Below are the code and all the weights of a small trained network. Each question names an input and a target symbol and asks about switching units off, where a switched-off unit gives its printed mean instead of its output.

import numpy as np


def w(rows, s, z=0):
    codes = np.array(rows[::2]) - 128.0
    scale = np.full(codes.shape[1], s)
    scale[-1] = z or s
    return codes * scale


def f(y):
    return y / 2 * (1 + np.tanh(0.7978845608 * (y + 0.044715 * y**3)))


def softmax(a):
    e = np.exp(a - a.max(-1, keepdims=True))
    return e / e.sum(-1, keepdims=True)


def log_softmax(a):
    a = a - a.max(-1, keepdims=True)
    return a - np.log(np.exp(a).sum(-1, keepdims=True))


def net(x, mask):
    ids = ['αβδζπτ'.index(c) for c in x.split()]
    T = len(ids)
    res = E[ids] + P[:T]
    u = 0
    for l in range(3):
        r = res
        for j in range(2):
            rows = slice(2 * j, 2 * j + 2)
            q, k, v = (r @ M[l][rows].T for M in (Q, K, V))
            z = softmax(np.where(np.tri(T) > 0, q @ k.T / 2**0.5, -1e9)) @ v
            o = O[l][rows]
            res = res + np.where(mask[u + j], z, o[:, -1]) @ o[:, :-1]
        u += 2
        y = f(res @ A[l][:, :-1].T + A[l][:, -1])
        res = res + np.where(mask[u : u + 8], y, B[l][:, -1]) @ B[l][:, :-1]
        u += 8
    return log_softmax(res[-1] @ U[:, :-1].T + U[:, -1])


Q, K, V, O, A, B = {}, {}, {}, {}, {}, {}
E = w([
[53,156,131,159,138,122,94,127,51,103,63],'α',
[153,134,117,183,114,113,115,50,110,179,2],'β',
[171,106,131,47,98,110,77,181,94,154,102],'δ',
[138,120,91,114,134,29,209,72,54,132,141],'ζ',
[161,35,109,116,159,99,32,68,166,183,169],'π',
[95,176,139,123,232,101,76,137,182,88,158],'τ',
],0.0096)
P = w([
[149,50,209,215,14,99,140,148,147,71,186],'0',
[218,185,189,191,197,41,109,197,35,182,172],'1',
[91,52,125,162,82,85,125,162,148,103,69],'2',
[165,178,177,176,193,52,92,158,37,179,135],'3',
[63,55,117,122,96,108,115,130,148,107,58],'4',
[142,171,170,156,205,61,88,125,48,170,122],'5',
[64,71,88,90,97,131,111,115,150,108,65],'6',
[144,183,148,130,208,72,88,107,51,165,130],'7',
[75,91,75,58,102,156,118,97,165,92,63],'8',
[165,199,133,102,210,95,91,97,59,145,137],'9',
[92,120,34,38,99,186,108,85,167,77,75],'10',
[161,215,101,85,229,119,93,72,66,138,151],'11',
[89,135,2,26,101,193,93,68,163,68,64],'12',
[179,210,121,79,214,153,102,44,58,111,127],'13',
],0.0061)
Q[0] = w([
[106,137,112,92,131,148,125,128,153,134,133],'L0H1',
[130,121,168,213,92,150,167,139,142,136,174],'L0H1',
[93,86,171,188,65,252,255,186,229,119,182],'L0H2',
[135,108,116,127,70,134,185,182,247,112,116],'L0H2',
],0.0052)
K[0] = w([
[128,127,111,134,122,144,132,123,141,148,106],'L0H1',
[152,98,145,148,152,83,105,151,151,153,167],'L0H1',
[172,131,243,237,165,3,113,184,99,163,140],'L0H2',
[163,110,191,113,133,60,82,194,80,147,168],'L0H2',
],0.0072)
V[0] = w([
[73,145,13,21,246,134,105,123,138,146,120],'L0H1',
[39,143,22,10,197,130,102,63,160,148,25],'L0H1',
[89,169,11,3,134,169,136,69,68,183,63],'L0H2',
[158,122,205,82,69,73,123,162,38,48,190],'L0H2',
],0.0045)
O[0] = w([
[173,177,120,66,163,153,137,97,114,53,170,71],'L0H1',
[156,124,112,56,145,201,98,79,126,2,160,193],'L0H1',
[178,196,122,39,122,203,102,73,111,50,158,254],'L0H2',
[72,39,73,96,161,171,127,166,128,159,161,164],'L0H2',
],0.0064,0.00076)
A[0] = w([
[120,184,133,139,191,70,160,105,67,137,174,187],'L0N1',
[160,75,87,107,47,112,109,85,227,164,94,171],'L0N2',
[125,91,99,106,149,119,38,148,187,141,160,226],'L0N3',
[202,170,163,150,162,121,76,99,46,193,99,171],'L0N4',
[89,86,86,91,2,160,82,186,103,83,38,183],'L0N5',
[151,135,108,95,130,156,123,114,166,104,147,137],'L0N6',
[133,159,73,76,133,155,107,75,124,94,89,253],'L0N7',
[107,119,117,186,123,95,105,157,86,152,98,216],'L0N8',
],0.0074,0.0045)
B[0] = w([
[208,190,101,91,212,105,173,161,83,100,65,194],'L0N1',
[227,6,114,149,119,213,103,53,125,162,18,165],'L0N2',
[156,62,225,69,216,185,56,111,164,129,133,199],'L0N3',
[188,186,201,148,204,103,71,157,2,160,156,215],'L0N4',
[40,122,163,52,51,182,187,110,133,123,19,191],'L0N5',
[165,131,99,83,112,183,98,89,158,69,173,147],'L0N6',
[68,88,144,68,146,151,136,80,117,4,104,254],'L0N7',
[62,90,184,136,131,67,142,170,73,211,57,205],'L0N8',
],0.0049,0.0079)
Q[1] = w([
[139,135,105,139,73,126,181,139,127,104,163],'L1H1',
[127,125,123,112,174,125,97,100,124,125,129],'L1H1',
[69,124,182,78,183,128,81,88,35,107,1],'L1H2',
[142,183,162,142,177,115,66,136,93,131,168],'L1H2',
],0.0081)
K[1] = w([
[125,105,163,144,90,120,162,197,139,148,142],'L1H1',
[115,148,112,107,134,162,101,86,139,83,117],'L1H1',
[169,131,51,78,146,141,119,16,162,3,185],'L1H2',
[97,148,142,90,83,176,149,118,101,91,40],'L1H2',
],0.0063)
V[1] = w([
[2,117,120,131,119,171,118,75,122,100,138],'L1H1',
[82,68,159,169,122,101,147,176,100,135,165],'L1H1',
[163,114,160,136,142,192,52,87,193,161,81],'L1H2',
[108,95,60,219,81,54,205,81,31,142,103],'L1H2',
],0.0056)
O[1] = w([
[145,188,254,112,72,164,85,159,182,102,132,143],'L1H1',
[56,134,135,86,123,104,141,106,157,192,102,148],'L1H1',
[111,131,104,181,47,53,121,66,123,104,162,254],'L1H2',
[113,221,162,74,166,242,102,17,178,200,93,67],'L1H2',
],0.0056,0.006)
A[1] = w([
[145,183,111,120,136,117,208,132,78,125,103,90],'L1N1',
[63,115,110,106,143,135,110,133,135,93,115,255],'L1N2',
[81,171,136,90,100,235,149,43,198,128,85,182],'L1N3',
[75,138,115,130,172,105,101,149,193,104,152,206],'L1N4',
[181,73,112,169,155,136,67,96,142,143,124,165],'L1N5',
[170,160,136,137,180,81,144,223,65,125,127,159],'L1N6',
[142,150,56,122,158,79,141,103,138,106,97,252],'L1N7',
[167,255,150,111,182,141,125,110,103,137,140,90],'L1N8',
],0.0068,0.003)
B[1] = w([
[124,72,163,106,90,199,18,95,220,143,73,171],'L1N1',
[96,99,173,144,104,102,185,123,126,74,103,222],'L1N2',
[119,121,125,187,144,115,255,133,53,149,229,206],'L1N3',
[129,186,192,164,159,78,133,141,124,76,115,147],'L1N4',
[185,43,204,146,144,138,83,133,147,138,144,188],'L1N5',
[129,119,161,189,166,178,119,182,57,159,137,254],'L1N6',
[85,107,192,97,106,104,150,164,106,82,143,204],'L1N7',
[133,98,201,120,107,232,89,128,136,99,49,221],'L1N8',
],0.0056,0.0071)
Q[2] = w([
[161,111,137,98,207,159,127,160,112,140,152],'L2H1',
[138,96,253,95,165,123,140,108,38,118,113],'L2H1',
[119,143,33,103,68,89,159,158,151,147,113],'L2H2',
[190,212,60,188,152,199,110,210,155,183,229],'L2H2',
],0.0076)
K[2] = w([
[62,113,95,51,108,135,200,64,205,90,180],'L2H1',
[160,123,107,77,107,176,114,79,98,2,174],'L2H1',
[116,80,184,165,140,110,46,131,161,204,148],'L2H2',
[88,125,126,187,115,114,151,115,118,224,79],'L2H2',
],0.0065)
V[2] = w([
[138,82,125,79,51,218,158,72,100,95,65],'L2H1',
[200,108,163,233,128,179,59,100,142,180,74],'L2H1',
[82,168,132,63,57,121,156,194,47,109,102],'L2H2',
[202,81,79,2,96,129,100,98,121,183,175],'L2H2',
],0.0058)
O[2] = w([
[109,184,64,143,151,117,146,99,119,215,168,255],'L2H1',
[194,144,134,124,87,80,130,105,61,63,156,146],'L2H1',
[134,133,117,192,136,188,131,215,106,203,148,204],'L2H2',
[29,69,188,179,188,179,153,2,82,105,85,12],'L2H2',
],0.0072,0.0069)
A[2] = w([
[204,93,163,129,21,111,61,151,127,53,60,3],'L2N1',
[131,131,173,85,112,80,87,46,63,87,138,203],'L2N2',
[86,93,180,33,163,205,94,37,159,106,22,88],'L2N3',
[137,104,92,34,56,35,129,140,218,89,108,188],'L2N4',
[175,96,82,137,85,55,193,136,34,69,151,247],'L2N5',
[19,33,145,159,121,146,215,41,117,119,109,125],'L2N6',
[88,98,116,30,199,254,116,155,163,149,41,186],'L2N7',
[132,210,44,177,163,139,154,137,64,208,227,174],'L2N8',
],0.005,0.002)
B[2] = w([
[42,142,112,99,254,166,177,65,118,183,160,226],'L2N1',
[175,174,113,101,69,154,75,133,181,117,100,226],'L2N2',
[57,218,239,116,63,139,155,68,110,168,239,189],'L2N3',
[141,164,63,130,167,139,89,120,218,173,41,198],'L2N4',
[104,133,132,209,83,110,141,186,226,209,136,254],'L2N5',
[199,88,104,97,143,160,101,188,29,43,73,215],'L2N6',
[166,155,90,220,111,4,132,170,197,151,104,206],'L2N7',
[108,202,79,36,168,66,115,18,147,82,98,224],'L2N8',
],0.0054,0.0095)
U = w([
[142,121,25,128,130,119,84,156,234,126,30,247],'α',
[143,15,165,198,111,185,145,215,53,107,136,199],'β',
[148,151,180,9,100,148,74,91,82,90,106,74],'δ',
[163,157,94,223,70,34,162,109,112,114,194,44],'ζ',
[67,109,41,102,253,90,173,70,52,126,140,46],'π',
[40,149,205,148,93,157,163,126,167,185,223,130],'τ',
],0.0044,0.0015)

Each question gives the input, a string of symbols that net reads in full, and the target symbol t.
The units are the heads (2 rows each of Q, K, V and O) and the neurons (one row each of A and B). Each row of codes is followed by its name. A weight is (code - 128) times the scale printed after its matrix; where a second scale follows, it is the last column's (O, A, B and U).
mask holds one flag per unit, layer by layer, with each layer's heads first. A switched-off unit (its flag False) gives its mean, the last column of its rows in O or B, instead of its output. The means were averaged over made-up inputs and are rounded, as every weight is.
A unit's drop is (log p(t) with every unit on - log p(t) with that unit switched off) / (log p(t) with every unit on - log p(t) with every unit switched off).
unit that matters most: the unit with the biggest drop
top k neurons: the k neurons with the biggest drops, biggest first
k most important neurons of layer l: the k neurons of layer l with the biggest drops, biggest first
which heads matter: for each layer, one digit per head in row order, 1 if its drop is at least 0.15 and else 0, layers parted by /
input π τ β π α π β α δ π τ π τ δ, target β: top neuron : L1N6
input β δ ζ β, target τ: which heads matter : 00 / 01 / 00
input ζ α π τ ζ α β α α, target ζ: 2 most important neurons of layer 2 : L2N1, L2N5
input δ α τ π δ π τ α π π, target ζ: which heads matter : 00 / 01 / 10
input ζ ζ α π, target α: top 3 neurons : L1N3, L0N5, L0N4
input δ τ α α α δ α, target β: 2 most important neurons of layer 2 : L2N6, L2N8
input β τ α δ τ ζ τ β β α α δ δ τ, target π: top 2 neurons : L0N5, L1N6
input β δ β π π β β α β, target ζ: which heads matter : 11 / 01 / 10
input α δ ζ ζ π ζ α β, target α: which heads matter : 11 / 01 / 11
input τ ζ β π τ β β τ β π δ δ ζ, target π: which heads matter : 11 / 01 / 11
input ζ π α τ α τ α ζ ζ, target π: which heads matter : 11 / 01 / 10
input ζ ζ π π ζ ζ α α π ζ, target ζ: top 2 neurons : L0N2, L0N3
input β α τ π π β β α δ τ α α, target α: top 3 neurons : L2N7, L0N5, L1N8
input α ζ β α π β δ π, target π: which heads matter : 00 / 00 / 11
input β δ τ δ π π β ζ π α α β, target α: which heads matter : 01 / 00 / 11
input τ δ β δ π β, target ζ: which heads matter : 00 / 01 / 10
input β π τ τ π α τ π α α α τ, target α: unit that matters most : L2H1
input π δ δ β β, target β: 2 most important neurons of layer 1 : L1N3, L1N6
input δ α τ δ π β τ τ β β, target δ: top 2 neurons : L0N2, L0N4
input α ζ α τ, target α: 4 most important neurons of layer 1 : L1N3, L1N8, L1N6, L1N2
input β α α δ β, target β: unit that matters most : L1N3
input α τ ζ τ β β ζ β τ τ τ δ δ α, target π: top 3 neurons : L0N5, L2N8, L1N6
input π β α τ π π α τ α δ δ δ, target π: which heads matter : 00 / 01 / 11
input α τ ζ τ α τ δ β, target π: top 2 neurons : L0N5, L0N4
input π β α β α ζ, target α: top 2 neurons : L1N6, L0N5
input δ α π δ τ δ α π π τ, target ζ: top 3 neurons : L0N2, L0N3, L1N6
input π δ π δ π π τ τ, target β: unit that matters most : L2H1
input π τ π τ β δ δ β τ α, target β: which heads matter : 00 / 01 / 10
input δ α ζ δ ζ τ α α π δ α π, target α: which heads matter : 00 / 00 / 11
